Below are the code and all the weights of a small trained network. Each question names an input and a class and asks about switching units off, where a switched-off unit gives its printed mean instead of its output.

import numpy as np


def w(rows, s, z=0):
    codes = np.array(rows[::2]) - 128.0
    scale = np.full(codes.shape[1], s)
    scale[-1] = z or s
    return codes * scale


def f(y):
    return y / 2 * (1 + np.tanh(0.7978845608 * (y + 0.044715 * y**3)))


def log_softmax(a):
    a = a - a.max(-1, keepdims=True)
    return a - np.log(np.exp(a).sum(-1, keepdims=True))


def net(x, mask):
    res = np.array(x, float).reshape(1, 5) / 4 @ E
    y = f(res @ A[0][:, :-1].T + A[0][:, -1])
    res = res + np.where(mask, y, B[0][:, -1]) @ B[0][:, :-1]
    return log_softmax(res[-1] @ U[:, :-1].T + U[:, -1])


A, B = {}, {}
E = w([
[128,113,96,111,128,59,65,127,144],'x0',
[50,80,182,188,119,50,83,131,147],'x1',
[95,122,84,111,132,141,149,1,109],'x2',
[64,188,188,87,126,167,162,163,96],'x3',
[55,119,63,211,104,235,66,156,123],'x4',
],0.0092)
A[0] = w([
[204,139,123,90,134,107,144,113,123,65],'n0',
[103,102,109,191,126,91,51,215,136,2],'n1',
[157,143,119,140,123,220,139,210,126,63],'n2',
[135,121,101,139,121,145,113,101,130,70],'n3',
[103,141,110,107,128,181,140,103,131,129],'n4',
[251,139,120,82,126,86,150,126,133,70],'n5',
[117,128,223,147,125,106,186,121,124,23],'n6',
[61,184,120,39,128,196,140,119,121,20],'n7',
[165,136,100,144,132,205,110,224,123,86],'n8',
[140,115,78,157,123,192,120,79,130,78],'n9',
[126,117,91,161,133,193,142,74,129,65],'n10',
[120,118,110,138,123,79,89,127,128,74],'n11',
[126,111,67,147,124,114,95,66,126,99],'n12',
[124,118,107,129,134,97,100,111,130,40],'n13',
],0.019,0.0061)
B[0] = w([
[194,116,95,113,119,108,153,173,122,193],'n0',
[136,118,124,191,109,110,69,240,101,251],'n1',
[85,154,115,64,121,183,122,94,222,213],'n2',
[123,127,100,168,74,102,193,84,152,153],'n3',
[145,146,124,133,124,136,100,119,58,182],'n4',
[223,107,127,53,132,97,136,167,110,235],'n5',
[76,110,183,162,144,114,216,129,150,193],'n6',
[63,141,100,88,118,137,102,137,4,203],'n7',
[127,139,140,109,127,228,122,135,198,218],'n8',
[175,114,155,192,146,159,152,73,128,204],'n9',
[183,125,122,198,135,138,141,97,100,198],'n10',
[81,149,127,81,147,99,70,116,147,182],'n11',
[139,139,140,136,158,102,89,23,141,215],'n12',
[82,119,82,100,91,100,145,93,159,157],'n13',
],0.025,0.015)
U = w([
[93,159,98,121,120,169,156,125,24,118],'0',
[186,123,92,221,149,149,134,36,114,115],'1',
[107,99,127,221,103,98,44,211,158,177],'2',
[105,107,94,136,153,43,76,64,198,110],'3',
[80,89,211,155,161,90,233,148,150,146],'4',
[132,136,2,169,37,123,201,135,164,2],'5',
[225,87,103,66,146,91,189,166,130,152],'6',
[127,169,105,122,103,240,133,133,187,122],'7',
],0.0071,0.006)

Each question gives the input, the list of numbers given to net, and the class t.
The units are the neurons (one row each of A and B). Each row of codes is followed by its name. A weight is (code - 128) times the scale printed after its matrix; where a second scale follows, it is the last column's (A, B and U).
mask holds one flag per neuron, in row order. A switched-off neuron (its flag False) gives its mean, the last column of its row in B, instead of its output. The means were averaged over made-up inputs and are rounded, as every weight is.
A unit's drop is (log p(t) with every unit on - log p(t) with that unit switched off) / (log p(t) with every unit on - log p(t) with every unit switched off).
most important unit: the unit with the biggest drop
top k neurons: the k neurons with the biggest drops, biggest first
drop when u is switched off: that unit's drop, to one decimal
input [-5,6,2,3,8], class 1: top 4 neurons : [n10, n9, n11, n4]
input [3,6,3,4,-2], class 4: most important unit : n1
input [-5,3,-6,2,2], class 7: top 2 neurons : [n2, n8]
input [-1,4,-3,-6,-3], class 2: top 3 neurons : [n1, n0, n11]
input [7,-3,4,4,4], class 0: top 2 neurons : [n7, n4]
input [2,-6,-6,1,-1], class 7: top 2 neurons : [n8, n2]
input [7,2,6,5,-4], class 3: top 2 neurons : [n1, n5]
input [2,-6,-5,-5,1], class 7: top 2 neurons : [n8, n2]
input [-4,0,0,4,-2], class 0: top 2 neurons : [n7, n9]
input [-8,-5,8,-8,-5], class 6: top 2 neurons : [n5, n0]
input [6,-6,4,4,0], class 0: drop when n7 is switched off : 0.4
input [-5,7,7,4,-2], class 4: drop when n6 is switched off : 0.9
input [5,-7,4,3,8], class 1: top 2 neurons : [n9, n10]
input [-6,4,-5,3,3], class 7: drop when n2 is switched off : 0.4
input [8,-4,-4,-1,6], class 7: drop when n2 is switched off : 1.3
input [-4,-3,-7,-6,-1], class 7: most important unit : n8
